[128 = 0]

rdmm: [160 121 133 147 87 97 133 123 138 127 93 142 146 141 102 174 138 136 172 135 145 133 137 157 107 134 147]
blfp: [146 88 113 124 151 113 99 104 116 144 108 135 116 106 92 125 136 139 131 140 144 134 130 101 160 138 136]
rgmc: [125 119 120 101 150 129 129 102 148 143 119 126 135 138 77 109 133 134 126 136 144 122 138 107 129 113 124]
hhdc: [123 143 93 116 138 155 122 138 115 120 146 132 121 136 132 111 140 136 102 138 112 127 124 107 134 140 127]
hhdc: [159 147 128 141 116 126 101 139 152 122 116 96 171 117 141 163 131 132 144 119 140 127 140 140 82 149 124]
hjgh: [149 118 119 140 120 116 141 146 128 133 133 143 124 116 138 136 125 129 127 117 109 113 127 152 131 123 137]
rdmm: [128 129 125 134 144 136 98 102 150 126 112 88 140 108 117 120 136 130 131 135 153 131 123 105 135 128 126]
rdmm: [104 163 113 129 105 147 153 149 111 112 147 150 114 159 152 123 136 130 119 130 109 129 117 137 123 132 129]
rgmc: [96 123 160 112 134 103 179 162 110 133 155 182 124 142 163 128 124 127 134 83 105 109 134 184 107 150 121]
rgmc: [132 107 131 138 125 104 155 121 146 117 114 142 138 121 117 132 159 139 154 118 129 109 125 169 133 146 153]
blfp: [115 122 102 128 131 129 176 135 135 111 141 157 116 133 126 102 163 140 122 122 101 99 114 161 151 136 153]
rgmc: [112 118 169 148 135 132 139 117 154 97 132 78 140 97 164 111 133 110 130 124 124 122 114 149 142 126 138]
rgmc: [139 140 134 138 133 140 98 118 153 125 121 78 149 108 135 131 119 120 126 131 143 132 128 111 116 118 119]
hhdc: [157 132 123 123 135 125 86 135 127 152 121 115 145 117 124 153 105 129 126 122 142 137 145 106 100 130 108]
hhdc: [83 141 182 128 119 110 175 134 136 135 139 144 120 144 154 122 106 111 143 95 131 118 123 170 115 102 114]
rdmm: [102 154 143 154 100 144 143 139 116 94 139 117 116 134 179 127 134 117 129 133 116 138 106 144 137 134 136]
hjgh: [99 133 148 111 141 112 129 117 128 140 119 145 136 142 118 132 134 137 149 108 157 130 135 134 107 149 114]
hhdc: [134 139 135 128 126 123 110 120 143 133 113 113 150 129 119 145 128 132 144 124 152 133 137 125 102 134 120]
rdmm: [120 127 178 134 89 147 168 122 137 85 134 94 133 155 135 122 116 96 127 168 105 149 127 140 132 93 145]
hjgh: [137 103 131 133 127 114 124 140 97 127 130 151 114 118 142 139 129 130 129 127 116 135 128 135 142 151 136]
hjgh: [121 146 108 133 127 141 131 124 141 123 129 120 128 130 127 117 141 133 124 128 130 119 118 126 132 123 131]
blfp: [137 107 128 127 146 125 134 97 168 140 116 101 130 109 89 104 125 122 125 134 138 111 125 119 152 84 134]
hjgh: [97 117 166 134 110 126 139 99 112 104 112 124 112 147 121 124 137 118 147 156 144 157 118 122 153 130 141]
hjgh: [125 157 97 153 112 138 119 105 156 123 106 108 126 128 112 124 149 139 141 137 153 121 107 119 141 111 138]
hhdc: [103 118 167 130 124 117 158 133 117 127 140 141 110 131 151 120 111 112 129 117 117 129 122 149 140 113 126]
blfp: [144 126 125 128 125 133 108 120 129 136 120 114 128 127 113 134 114 123 124 143 136 139 133 105 129 111 123]
blfp: [87 160 134 134 127 138 123 124 122 121 130 125 121 137 154 121 136 131 134 117 146 134 113 125 125 142 117]
rgmc: [128 113 144 136 125 136 122 115 129 92 120 99 141 119 136 127 151 125 135 151 127 142 125 128 137 157 147]
blfp: [126 153 122 134 120 135 118 137 130 122 128 122 139 132 144 140 133 133 133 122 134 130 127 131 107 143 123]
rdmm: [114 132 142 140 105 99 173 118 152 137 111 156 123 145 110 134 134 131 162 109 142 109 121 172 126 104 138]
blfp: [118 148 107 120 123 153 148 126 139 120 140 124 122 149 115 105 133 126 110 143 115 122 122 118 135 103 131]
blfp: [110 151 136 122 136 138 111 121 137 130 127 108 140 131 134 126 125 128 130 121 148 133 129 114 110 132 111]
rgmc: [145 164 102 122 97 129 143 164 119 144 139 165 130 165 128 155 112 134 126 119 113 123 140 141 88 117 117]
rgmc: [144 146 106 135 112 138 99 144 101 136 130 135 118 135 139 148 113 130 120 137 127 146 129 104 121 131 118]
rgmc: [106 128 164 126 137 137 164 118 167 109 141 92 143 123 138 98 126 109 122 123 117 111 124 150 129 100 131]
rdmm: [136 114 153 129 136 135 157 102 188 131 129 76 137 113 101 95 104 101 115 137 121 107 126 131 145 48 132]
rdmm: [117 113 148 135 132 101 133 113 135 138 110 139 127 119 121 134 134 132 154 111 150 123 125 147 133 133 131]
rdmm: [112 138 123 153 126 105 121 121 132 137 109 142 122 113 142 139 146 144 158 99 157 117 111 150 132 148 130]
hhdc: [147 108 140 145 126 113 146 147 136 123 137 127 132 102 154 133 123 120 127 111 103 110 126 164 132 125 139]
hhdc: [112 128 133 104 157 122 116 113 134 156 125 132 130 130 106 117 117 132 127 113 152 126 137 109 119 122 106]
hjgh: [105 117 182 113 115 132 157 130 110 107 141 127 125 154 139 124 111 105 126 145 112 150 136 135 125 122 127]
blfp: [156 63 142 122 126 93 141 152 75 132 133 185 108 120 131 149 123 128 131 130 94 137 143 150 147 160 146]
hjgh: [105 139 147 109 133 143 109 117 111 121 128 116 132 147 127 127 124 124 126 143 144 156 135 98 116 144 113]
blfp: [140 163 100 155 94 154 106 114 137 127 114 97 113 136 118 132 115 121 123 159 141 143 111 93 143 81 128]
hhdc: [150 96 136 145 124 100 142 121 143 137 114 134 125 106 115 135 126 126 144 121 126 113 126 154 145 111 144]
hjgh: [142 153 134 154 88 106 126 127 144 142 100 133 138 140 122 169 117 130 166 117 157 130 128 150 99 111 125]
rdmm: [165 105 132 111 118 122 137 138 125 133 130 137 139 141 101 143 111 121 123 146 108 134 152 128 113 115 132]
rgmc: [132 128 128 144 109 118 146 143 122 117 129 145 125 129 146 140 137 130 138 121 115 122 122 158 128 139 141]
hjgh: [116 142 113 107 152 148 141 140 142 127 154 123 137 130 135 101 132 129 101 116 109 108 131 127 118 127 119]
hhdc: [160 192 77 143 95 144 124 168 152 136 136 127 152 144 145 158 124 139 125 110 118 108 131 145 74 117 118]
[118 83 156 129 152 102 165 131 132 136 142 145 112 99 140 104 121 118 123 102 106 102 123 164 159 113 137] : hhdc
[152 140 121 121 131 138 88 153 106 147 140 122 133 123 147 149 94 122 108 125 123 143 143 100 102 129 102] : hhdc
[118 82 174 96 153 122 133 132 91 126 147 139 120 128 134 117 107 111 111 137 108 149 146 118 138 143 121] : rdmm
[101 120 158 73 163 133 97 141 73 131 147 149 141 152 139 136 121 132 117 126 134 164 160 96 90 198 96] : rgmc
[165 106 125 142 103 126 153 129 140 130 127 124 114 126 106 127 106 111 118 152 100 122 127 134 153 69 146] : blfp
[148 136 127 121 148 133 101 154 133 136 144 109 155 106 157 139 114 127 113 105 119 121 143 127 93 147 109] : hhdc
[122 142 117 128 134 136 92 116 120 134 117 117 128 127 124 133 131 135 131 134 153 143 126 98 126 142 117] : blfp
[116 167 103 132 110 146 150 144 136 116 140 136 128 151 140 123 141 134 123 125 116 117 119 141 115 125 130] : hhdc
[102 141 167 123 134 136 125 129 132 101 134 99 155 129 162 130 137 121 136 121 135 139 132 139 100 163 121] : hhdc
[138 152 120 133 117 140 128 132 153 125 129 105 145 132 128 132 124 125 126 129 128 121 129 130 108 111 125] : blfp
[118 134 109 125 127 149 143 145 107 114 152 141 107 135 147 109 133 127 102 137 97 127 118 124 147 130 134] : hhdc
[95 165 105 123 123 142 148 128 131 127 135 147 117 155 126 112 144 139 127 121 133 119 116 130 126 125 124] : rdmm
[111 120 168 124 127 108 116 152 79 128 135 157 124 131 172 156 116 125 141 109 129 151 137 142 108 177 114] : blfp
[137 139 136 165 69 114 145 102 152 101 85 118 139 150 103 159 155 132 179 155 154 139 117 155 126 121 160] : hhdc
[116 126 132 114 146 133 108 112 125 132 122 119 132 129 115 121 131 131 127 133 147 139 132 104 127 140 119] : hjgh
[136 152 139 100 131 139 109 139 137 126 132 109 172 149 125 149 121 129 129 127 137 140 156 119 65 152 107] : rgmc
[103 133 108 118 158 160 121 84 161 115 123 85 128 121 95 78 154 132 111 151 145 122 113 89 162 111 134] : hjgh
[119 146 132 156 92 130 116 140 88 121 125 142 99 138 163 150 116 122 136 138 130 155 112 123 140 132 128] : blfp
[120 106 169 134 121 106 118 137 86 134 127 148 110 123 156 149 105 117 140 122 131 152 131 132 134 144 120] : blfp
[107 111 143 107 142 129 151 118 125 119 135 138 125 140 114 107 138 126 124 134 122 128 132 130 138 134 133] : rgmc
[134 143 112 151 126 128 133 114 177 125 114 99 143 109 122 121 145 133 139 117 141 102 114 145 130 108 138] : blfp
[161 111 142 145 108 114 108 121 133 119 104 109 147 118 120 160 129 125 150 144 138 143 136 132 119 138 141] : rdmm
[127 114 166 146 120 140 121 137 112 97 141 92 125 107 177 128 114 103 116 143 107 148 121 128 143 133 133] : rdmm

pc-qn: [145 138 144 120 149 127 120 119 118 179 146 137 114 140 134 110 128 119 119 139 130 134 124 121 137 125 121]
zc-jl: [97 119 115 130 134 140 130 138 118 132 119 98 110 133 107 127 123 135 78 126 98 133 149 150 128 107 165]
hc-dt: [135 129 154 135 154 138 123 151 119 138 122 152 123 151 113 131 130 133 148 135 119 107 129 127 123 150 105]
zj-fs: [131 104 156 133 137 138 112 137 165 162 126 136 114 106 131 113 113 132 108 107 115 142 137 130 130 97 147]
zc-jl: [159 117 120 116 135 119 133 122 138 145 133 138 133 122 151 126 120 142 130 162 117 148 134 151 130 134 132]
pc-qn: [139 133 123 145 128 132 119 139 131 114 130 136 123 128 142 121 162 124 135 129 167 121 108 124 113 140 119]
pc-qn: [105 144 141 117 107 118 135 112 111 108 129 122 149 127 108 141 103 112 156 84 121 111 126 88 149 119 112]
hc-dt: [120 109 117 131 109 143 123 95 151 125 120 128 134 100 135 110 135 110 122 100 169 133 118 121 134 112 137]
pc-qn: [151 119 136 125 130 123 135 120 137 137 123 156 137 128 140 124 122 131 156 140 138 123 120 133 129 154 102]
qm-cn: [116 115 170 140 150 144 116 158 149 160 115 145 106 137 105 125 112 136 119 117 99 117 140 132 121 125 122]
pc-qn: [152 130 142 149 175 166 96 157 126 136 130 153 112 152 126 119 183 127 135 161 162 117 121 135 102 142 122]
hc-dt: [132 149 135 130 130 114 129 134 131 155 141 129 110 141 136 127 130 128 120 149 127 133 120 127 117 141 110]
zj-fs: [160 157 122 134 126 104 129 119 121 162 153 142 110 140 165 107 157 117 129 155 176 132 93 120 117 160 94]
qm-cn: [147 98 115 125 144 166 117 100 143 124 114 149 145 119 132 116 150 121 143 146 165 131 130 146 128 132 135]
hc-dt: [128 134 119 113 122 121 133 102 131 151 137 120 127 125 135 124 117 122 116 141 126 145 131 130 135 122 130]
pc-qn: [161 140 123 122 126 97 138 123 125 161 148 137 119 131 163 116 127 133 125 155 134 142 113 135 129 147 112]
qm-cn: [125 131 135 119 141 141 127 111 134 160 127 137 120 143 118 126 121 123 126 155 124 131 135 136 125 139 114]
zc-jl: [99 111 101 136 99 133 148 93 145 137 105 125 116 122 127 108 127 115 101 122 161 121 115 148 123 150 118]
zc-jl: [107 137 116 134 130 123 133 148 112 128 129 102 108 140 118 131 131 136 90 135 105 130 137 142 121 123 147]
hc-dt: [122 141 110 117 127 113 139 141 109 109 134 104 131 138 124 150 119 145 118 154 89 139 145 142 126 126 144]
pc-qn: [129 127 138 121 126 126 132 118 127 131 126 138 137 129 123 130 114 124 147 120 125 121 128 119 137 133 114]
zj-fs: [129 138 141 112 137 134 118 102 136 172 143 128 121 130 127 120 119 113 120 137 129 144 132 115 136 112 125]
pc-qn: [152 129 131 133 146 131 121 134 130 150 135 143 117 136 143 116 147 130 127 152 145 131 119 137 119 141 120]
hc-dt: [103 139 153 122 137 165 103 121 178 139 125 129 122 131 101 152 126 120 138 156 122 144 148 119 102 113 119]
hc-dt: [157 96 124 131 135 120 145 106 89 150 118 158 138 128 143 84 127 117 136 89 160 97 104 131 165 152 116]
pc-qn: [116 128 149 102 152 138 131 129 112 141 125 125 139 148 92 152 87 138 137 143 61 129 166 131 145 117 134]
zc-jl: [127 117 129 118 132 144 124 108 139 135 123 132 137 122 122 127 121 123 133 133 129 135 137 131 134 120 133]
zj-fs: [134 101 135 146 122 127 119 154 162 125 121 128 117 97 144 117 129 142 106 104 125 139 128 139 121 105 155]
qm-cn: [110 140 154 123 139 141 117 121 135 162 133 128 115 139 107 128 117 115 122 124 118 128 135 111 129 116 119]
hc-dt: [166 130 152 142 124 92 122 158 122 136 149 142 125 109 164 109 132 132 137 85 138 125 102 102 140 118 125]
zj-fs: [140 153 128 124 116 101 136 145 124 98 139 129 141 133 139 155 125 140 161 145 115 129 124 118 119 145 108]
zj-fs: [133 135 76 144 102 101 151 151 93 50 123 109 143 128 148 141 158 144 133 132 144 115 111 145 118 156 136]
hc-dt: [103 122 118 122 123 155 122 110 149 112 115 117 135 123 109 141 128 123 126 138 130 136 144 134 119 116 139]
qm-cn: [112 142 112 110 128 152 109 95 124 116 143 98 141 119 117 136 141 108 119 128 140 150 141 108 136 84 160]
zj-fs: [113 160 125 119 120 142 121 93 141 136 137 127 128 141 120 137 142 103 145 155 163 133 119 108 113 140 97]
qm-cn: [130 139 122 114 128 137 121 95 116 131 139 125 141 128 127 124 136 108 140 126 152 132 124 108 140 118 126]
zc-jl: [135 139 127 125 130 135 120 120 114 106 134 131 145 130 126 134 143 117 155 122 148 121 121 108 132 127 122]
qm-cn: [112 148 107 136 84 105 132 117 135 97 138 104 130 105 147 128 141 114 122 96 163 134 104 102 123 117 129]
qm-cn: [132 105 138 137 142 145 123 140 147 136 112 145 122 127 123 123 128 137 126 135 124 124 134 148 119 135 129]
zj-fs: [141 129 143 137 137 118 137 153 113 121 120 153 130 147 125 133 126 139 157 132 121 102 120 130 124 165 97]
zc-jl: [138 125 112 133 135 127 125 144 95 95 132 116 139 126 132 126 148 132 125 112 132 122 127 127 137 116 154]
zc-jl: [192 159 131 103 166 112 113 153 98 115 170 131 153 142 154 156 142 150 167 189 97 156 142 122 130 119 139]
zc-jl: [126 123 113 126 130 141 125 118 112 107 125 120 140 126 123 126 141 122 129 119 141 125 130 126 136 119 143]
qm-cn: [132 116 131 133 131 134 135 121 151 153 114 150 116 135 132 120 126 131 128 154 138 124 123 151 115 160 103]
zj-fs: [127 130 121 117 129 129 126 111 123 145 138 116 127 124 130 121 125 121 111 129 126 142 133 127 138 110 144]
[123 116 142 148 122 122 127 160 144 119 118 133 118 118 129 126 126 139 122 103 121 118 123 130 119 128 129] : qm-cn
[149 115 97 130 112 132 136 94 137 112 120 144 144 115 155 114 152 119 147 141 185 128 106 139 125 154 114] : qm-cn
[138 114 161 148 121 115 124 182 168 99 117 148 130 109 135 149 113 156 155 113 100 123 131 128 109 131 120] : zj-fs
[97 140 124 156 98 107 144 142 127 123 118 122 102 134 127 117 135 121 108 98 151 102 100 123 113 155 103] : zc-jl
[110 143 138 138 114 141 110 124 177 137 133 124 110 117 130 132 142 116 120 136 154 144 121 115 100 117 119] : hc-dt
[136 122 153 111 135 140 112 110 152 146 136 135 141 110 125 131 108 121 144 118 117 146 142 109 141 95 136] : hc-dt
[107 135 165 135 131 141 107 134 139 144 132 128 118 123 108 123 123 110 127 82 130 119 126 91 133 98 127] : qm-cn
[122 103 104 153 100 135 127 121 160 108 112 126 121 97 149 106 154 122 108 102 181 129 106 139 115 126 140] : pc-qn
[117 149 125 143 130 134 108 132 115 139 147 107 105 129 131 108 164 107 95 104 164 129 111 105 124 103 144] : pc-qn
[117 111 139 144 125 160 118 129 141 81 101 153 150 123 107 136 144 118 174 99 163 96 119 113 121 142 108] : pc-qn
[109 92 119 143 137 148 138 147 106 93 92 131 136 134 100 126 126 139 123 101 114 95 139 152 136 138 144] : zj-fs
[135 147 86 125 124 111 143 127 102 119 139 107 121 143 145 131 148 137 106 173 132 140 124 153 117 147 135] : zc-jl
[130 132 124 144 157 152 104 152 125 139 136 118 102 139 127 118 168 129 93 148 141 135 130 141 109 114 153] : pc-qn
[128 148 140 125 131 94 138 166 90 119 143 112 127 140 123 142 107 144 125 110 77 121 135 115 141 120 135] : qm-cn
[140 111 139 118 142 135 122 128 142 144 127 135 132 120 129 128 112 137 128 136 106 141 144 138 135 113 142] : zc-jl
[158 114 138 154 123 84 140 185 122 125 130 139 113 116 162 113 126 156 116 99 113 118 109 140 128 139 132] : zc-jl
[116 90 152 132 143 152 118 137 149 147 109 134 122 114 108 117 106 133 109 97 102 126 148 138 139 100 154] : zj-fs
[100 136 85 130 87 97 149 145 127 73 126 78 129 110 136 152 120 148 95 127 98 147 138 146 117 113 164] : pc-qn
[108 143 130 134 122 154 118 104 152 131 122 137 122 137 116 130 149 105 141 143 172 122 116 116 106 145 97] : zj-fs
[132 101 134 108 138 131 141 115 142 154 114 139 136 126 120 133 85 145 127 150 81 139 155 158 140 131 133] : pc-qn
[134 132 114 133 127 124 132 122 116 132 131 129 122 134 138 116 145 123 121 134 152 123 114 132 126 142 122] : zj-fs
[117 125 111 126 129 131 124 149 127 98 129 97 130 119 123 146 130 145 104 136 96 146 151 143 122 98 172] : qm-cn
[116 127 157 139 117 123 128 134 153 144 120 144 118 124 123 124 113 122 137 102 132 115 117 113 123 136 101] : zc-jl
[136 143 182 130 135 132 111 137 178 162 134 162 119 130 126 140 114 125 165 140 125 130 124 104 108 138 82] : zj-fs
[116 134 111 120 125 136 130 107 116 124 129 115 132 132 121 128 134 118 121 133 137 131 131 127 132 124 134] : zj-fs
